Below is a small trained network, with its code and all its weights. Each question gives an input and a target symbol and asks what happens when units are switched off, that is, made to give their printed mean instead of their output.

import numpy as np


def w(rows, s, z=0):
    codes = np.array(rows[::2]) - 128.0
    scale = np.full(codes.shape[1], s)
    scale[-1] = z or s
    return codes * scale


def f(y):
    return np.maximum(y, 0)


def softmax(a):
    e = np.exp(a - a.max(-1, keepdims=True))
    return e / e.sum(-1, keepdims=True)


def log_softmax(a):
    a = a - a.max(-1, keepdims=True)
    return a - np.log(np.exp(a).sum(-1, keepdims=True))


def net(x, mask):
    ids = ['αβγδεζηθλμξπσφψω'.index(c) for c in x.split()]
    T = len(ids)
    res = E[ids] + P[:T]
    r = res
    for j in range(2):
        rows = slice(2 * j, 2 * j + 2)
        q, k, v = (r @ M[0][rows].T for M in (Q, K, V))
        z = softmax(np.where(np.tri(T) > 0, q @ k.T / 2**0.5, -1e9)) @ v
        o = O[0][rows]
        res = res + np.where(mask[j], z, o[:, -1]) @ o[:, :-1]
    y = f(res @ A[0][:, :-1].T + A[0][:, -1])
    res = res + np.where(mask[2:6], y, B[0][:, -1]) @ B[0][:, :-1]
    return log_softmax(res[-1] @ U[:, :-1].T + U[:, -1])


Q, K, V, O, A, B = {}, {}, {}, {}, {}, {}
E = w([
[93,97,62,141,128],'α',
[136,126,153,170,198],'β',
[129,170,129,97,82],'γ',
[203,155,141,88,205],'δ',
[48,133,148,114,97],'ε',
[107,130,51,161,90],'ζ',
[119,120,54,120,152],'η',
[100,173,150,133,132],'θ',
[72,134,162,97,156],'λ',
[96,123,150,86,75],'μ',
[145,186,145,136,107],'ξ',
[145,79,180,199,119],'π',
[160,249,89,72,202],'σ',
[119,168,116,165,225],'φ',
[127,172,163,119,98],'ψ',
[150,172,142,95,63],'ω',
],0.016)
P = w([
[234,23,68,188,139],'0',
[2,170,189,142,113],'1',
[3,201,201,164,116],'2',
[14,201,195,170,120],'3',
[17,216,207,173,115],'4',
[28,222,204,180,89],'5',
[49,226,202,179,67],'6',
],0.006)
Q[0] = w([
[2,104,162,75,31],'head 0',
[32,199,201,64,98],'head 0',
[72,157,172,13,114],'head 1',
[161,14,66,128,204],'head 1',
],0.0088)
K[0] = w([
[181,26,39,171,89],'head 0',
[246,82,74,106,148],'head 0',
[215,66,76,153,90],'head 1',
[1,156,227,50,119],'head 1',
],0.0079)
V[0] = w([
[31,30,156,114,171],'head 0',
[148,146,48,134,2],'head 0',
[251,159,159,159,77],'head 1',
[190,223,17,226,221],'head 1',
],0.0092)
O[0] = w([
[102,168,121,127,10,107],'head 0',
[165,188,80,190,207,106],'head 0',
[133,120,200,152,199,128],'head 1',
[81,45,113,59,178,254],'head 1',
],0.014,0.0045)
A[0] = w([
[136,88,214,155,88,208],'neuron 0',
[98,221,58,165,161,111],'neuron 1',
[169,235,79,2,175,88],'neuron 2',
[64,79,41,121,101,253],'neuron 3',
],0.0097,0.0048)
B[0] = w([
[148,94,210,197,89,189],'neuron 0',
[199,23,68,200,95,181],'neuron 1',
[7,82,146,254,142,180],'neuron 2',
[115,161,31,124,120,245],'neuron 3',
],0.01,0.011)
U = w([
[99,173,18,139,147,158],'α',
[123,12,54,88,79,3],'β',
[117,192,97,174,82,74],'γ',
[147,48,208,55,149,18],'δ',
[111,218,157,37,24,184],'ε',
[138,189,185,151,191,200],'ζ',
[132,120,117,2,207,29],'η',
[148,164,184,90,224,185],'θ',
[77,103,172,56,87,121],'λ',
[65,169,167,97,148,132],'μ',
[176,163,135,183,210,55],'ξ',
[198,60,174,187,91,139],'π',
[54,55,145,195,157,4],'σ',
[65,127,96,97,143,200],'φ',
[63,179,222,171,148,99],'ψ',
[135,146,133,191,197,113],'ω',
],0.0085,0.0055)

Each question gives the input, a string of symbols that net reads in full, and the target symbol t.
The units are the heads (2 rows each of Q, K, V and O) and the neurons (one row each of A and B). Each row of codes is followed by its name. A weight is (code - 128) times the scale printed after its matrix; where a second scale follows, it is the last column's (O, A, B and U).
mask holds one flag per unit, heads first, then neurons. A switched-off unit (its flag False) gives its mean, the last column of its rows in O or B, instead of its output. The means were averaged over made-up inputs and are rounded, as every weight is.
A unit's drop is (log p(t) with every unit on - log p(t) with that unit switched off) / (log p(t) with every unit on - log p(t) with every unit switched off).
The circuit of an input: a set's keep is (log p(t) with only the set's units on - log p(t) with every unit switched off) / (log p(t) with every unit on - log p(t) with every unit switched off). Starting from all 6 units, units are removed one at a time, each time the one whose removal leaves the highest keep (on an exact tie, the one counted first), for as long as the keep stays at least 0.8.
units of the circuit, in order: the units of the circuit, biggest drop first
most important unit: the unit with the biggest drop
k most important neurons: the k neurons with the biggest drops, biggest first
heads that matter: for each layer, one digit per head in row order, 1 if its drop is at least 0.15 and else 0, layers parted by /
input ξ λ α, target α: heads that matter -> 00
input φ α π ψ ω β ψ, target β: units of the circuit, in order -> [head 1]
input λ ξ ξ ψ, target ε: heads that matter -> 10
input λ λ ω ψ λ, target ε: units of the circuit, in order -> [head 0; head 1]
input ξ θ α λ, target θ: heads that matter -> 11
input π ω γ, target ψ: heads that matter -> 01
input α α ω η, target α: units of the circuit, in order -> [neuron 3; head 1]
input λ β π γ, target ε: heads that matter -> 10
input δ σ γ, target δ: units of the circuit, in order -> [head 1; head 0]
input μ λ γ ε σ φ λ, target π: units of the circuit, in order -> [head 1; neuron 1; head 0]
input ε σ β α β γ, target γ: heads that matter -> 11
input σ ξ γ, target η: units of the circuit, in order -> [head 1; head 0]
input α δ ε σ λ γ, target α: 2 most important neurons -> [neuron 0; neuron 3]
input β β μ ζ λ, target λ: units of the circuit, in order -> [head 0]
input ζ γ λ λ σ λ γ, target σ: units of the circuit, in order -> [head 0; neuron 2; head 1]
input ω μ γ, target ξ: heads that matter -> 11
input π θ σ ω μ, target ψ: units of the circuit, in order -> [head 1; neuron 1]
input λ λ μ λ π, target π: 2 most important neurons -> [neuron 0; neuron 3]
input ξ λ φ π π λ, target θ: units of the circuit, in order -> [head 0; head 1; neuron 2]
input ε ε ψ, target γ: most important unit -> head 1
input ε ξ λ, target γ: heads that matter -> 11
input σ ε λ, target η: heads that matter -> 01
input π β ω γ ψ, target ψ: heads that matter -> 01
input α η ψ β μ, target α: heads that matter -> 11
input α α ω θ, target α: 2 most important neurons -> [neuron 0; neuron 3]
input ζ β θ β π δ λ, target σ: 2 most important neurons -> [neuron 2; neuron 1]
input α λ λ θ ε, target α: 2 most important neurons -> [neuron 3; neuron 0]
input α θ ψ, target α: most important neuron -> [neuron 0]
